Below is a small trained network, with its code and all its weights. Each question gives an input and a class and asks what happens when units are switched off, that is, made to give their printed mean instead of their output.

import numpy as np


def w(rows, s, z=0):
    codes = np.array(rows[::2]) - 128.0
    scale = np.full(codes.shape[1], s)
    scale[-1] = z or s
    return codes * scale


def norm(h):
    return h / np.sqrt((h * h).mean(-1, keepdims=True) + 1e-5)


def f(y):
    return np.maximum(y, 0)


def log_softmax(a):
    a = a - a.max(-1, keepdims=True)
    return a - np.log(np.exp(a).sum(-1, keepdims=True))


def net(x, mask):
    res = np.array(x, float).reshape(1, 6) / 4 @ E
    u = 0
    for l in range(2):
        y = f(norm(res) @ A[l][:, :-1].T + A[l][:, -1])
        res = res + np.where(mask[u : u + 7], y, B[l][:, -1]) @ B[l][:, :-1]
        u += 7
    return log_softmax(norm(res)[-1] @ U[:, :-1].T + U[:, -1])


A, B = {}, {}
E = w([
[149,142,187,81,32,43,146,103,178],'x0',
[158,127,119,119,125,138,170,92,123],'x1',
[131,74,84,101,85,184,179,148,95],'x2',
[111,151,115,135,139,116,161,112,125],'x3',
[165,212,180,82,172,164,177,187,93],'x4',
[129,140,130,77,118,54,86,94,2],'x5',
],0.0087)
A[0] = w([
[176,143,158,119,81,82,95,100,18,34],'L0N1',
[47,146,175,85,74,116,159,146,121,134],'L0N2',
[133,162,176,47,200,130,165,222,149,58],'L0N3',
[93,112,254,73,37,60,140,113,162,2],'L0N4',
[115,96,121,140,73,169,206,192,57,150],'L0N5',
[123,127,110,130,126,116,225,215,201,104],'L0N6',
[107,145,147,172,144,79,158,102,152,58],'L0N7',
],0.0092,0.0047)
B[0] = w([
[70,93,112,120,163,108,180,209,178,234],'L0N1',
[236,198,108,74,72,105,108,122,153,198],'L0N2',
[104,107,188,87,111,173,103,99,71,227],'L0N3',
[254,156,31,251,107,141,143,120,125,254],'L0N4',
[125,132,110,111,14,119,50,97,80,241],'L0N5',
[97,83,151,139,113,104,154,170,196,217],'L0N6',
[193,84,131,201,115,132,79,98,147,157],'L0N7',
],0.0085,0.0062)
A[1] = w([
[101,47,133,151,138,76,101,61,140,4],'L1N1',
[135,138,98,200,254,163,138,145,59,128],'L1N2',
[163,119,156,131,115,135,170,183,198,82],'L1N3',
[109,133,74,70,139,9,116,161,29,81],'L1N4',
[126,92,76,215,140,71,56,65,165,172],'L1N5',
[80,128,78,189,175,193,75,117,52,128],'L1N6',
[187,185,225,48,174,144,119,110,125,47],'L1N7',
],0.0098,0.0037)
B[1] = w([
[113,123,176,67,65,185,142,75,26,158],'L1N1',
[188,132,69,170,61,67,127,127,185,199],'L1N2',
[76,106,113,145,204,125,104,129,164,181],'L1N3',
[80,77,241,161,172,114,214,219,173,226],'L1N4',
[70,147,187,84,71,225,117,158,83,254],'L1N5',
[234,223,62,134,104,64,95,119,222,225],'L1N6',
[121,209,199,2,72,213,35,81,66,173],'L1N7',
],0.0091,0.0089)
U = w([
[254,195,80,178,97,64,108,96,187,2],'0',
[33,172,234,24,116,212,73,78,31,148],'1',
[99,153,204,90,88,155,93,169,129,215],'2',
[15,70,235,163,237,132,193,229,218,34],'3',
],0.0072,0.0028)

Each question gives the input, the list of numbers given to net, and the class t.
The units are the neurons (one row each of A and B). Each row of codes is followed by its name. A weight is (code - 128) times the scale printed after its matrix; where a second scale follows, it is the last column's (A, B and U).
mask holds one flag per neuron, layer by layer. A switched-off neuron (its flag False) gives its mean, the last column of its row in B, instead of its output. The means were averaged over made-up inputs and are rounded, as every weight is.
A unit's drop is (log p(t) with every unit on - log p(t) with that unit switched off) / (log p(t) with every unit on - log p(t) with every unit switched off).
The circuit of an input: a set's keep is (log p(t) with only the set's units on - log p(t) with every unit switched off) / (log p(t) with every unit on - log p(t) with every unit switched off). Starting from the 12 units with the biggest drops (on a tie, the unit counted first), units are removed one at a time, each time the one whose removal leaves the highest keep (on an exact tie, the one counted first), for as long as the keep stays at least 0.8.
units of the circuit, in order: the units of the circuit, biggest drop first
most important unit: the unit with the biggest drop
k most important neurons: the k neurons with the biggest drops, biggest first
top k neurons in layer l: the k neurons of layer l with the biggest drops, biggest first
drop of u: that unit's drop, to one decimal
input [-7,-4,1,-2,6,-3], class 0: most important unit	L1N6
input [5,-3,0,6,4,3], class 0: 2 most important neurons	[L0N4, L1N5]
input [-4,6,-7,6,-4,1], class 2: 2 most important neurons	[L1N5, L1N2]
input [-6,8,4,2,2,-5], class 0: top 2 neurons in layer 0	[L0N1, L0N2]
input [1,0,-7,3,7,8], class 3: 2 most important neurons	[L1N4, L0N1]
input [-8,6,-5,2,6,6], class 0: top 2 neurons in layer 1	[L1N2, L1N6]
input [5,6,-2,0,-1,7], class 3: units of the circuit, in order	[L0N1, L1N4]
input [-3,-5,5,5,5,-1], class 1: 3 most important neurons	[L0N4, L0N3, L1N2]
input [3,-7,-4,-1,-4,-2], class 1: 3 most important neurons	[L1N5, L1N6, L1N2]
input [-5,6,6,-6,-6,-3], class 1: top 4 neurons in layer 1	[L1N2, L1N5, L1N1, L1N4]
input [0,-1,0,-2,6,-6], class 1: units of the circuit, in order	[L0N3, L1N7]
input [4,-3,-6,-3,-8,-2], class 1: units of the circuit, in order	[L1N5, L1N1]
input [0,-8,1,-5,-2,-4], class 3: units of the circuit, in order	[L0N5, L1N3]
input [2,1,-3,5,3,6], class 3: units of the circuit, in order	[L1N4]
input [-8,-4,-4,1,-3,6], class 0: 2 most important neurons	[L1N6, L1N2]
input [-7,3,7,-1,6,1], class 0: 2 most important neurons	[L1N6, L1N5]
input [4,-3,3,2,1,-8], class 3: top 2 neurons in layer 1	[L1N3, L1N6]
input [-4,8,3,1,-4,7], class 3: units of the circuit, in order	[L1N4, L0N1]
input [3,-5,-3,-7,-5,-2], class 1: 2 most important neurons	[L1N5, L1N6]
input [-2,7,0,-5,2,-3], class 3: top 3 neurons in layer 0	[L0N6, L0N2, L0N4]
input [8,-7,7,4,-5,4], class 0: top 2 neurons in layer 1	[L1N7, L1N1]
input [-4,-1,-3,2,3,6], class 3: units of the circuit, in order	[L1N4]
input [0,7,5,-4,4,8], class 3: units of the circuit, in order	[L1N4, L0N1]
input [5,6,4,6,-8,-2], class 1: top 2 neurons in layer 1	[L1N5, L1N6]
input [3,-1,8,3,-8,-3], class 1: drop of L0N1	0.1
input [-7,-3,4,0,1,4], class 0: drop of L0N6	0.0
input [1,-8,-5,1,-7,1], class 1: drop of L1N5	0.1
input [-8,5,7,-8,-3,6], class 0: units of the circuit, in order	[L1N6]
input [-3,-5,-6,-5,-3,8], class 3: drop of L1N4	0.5
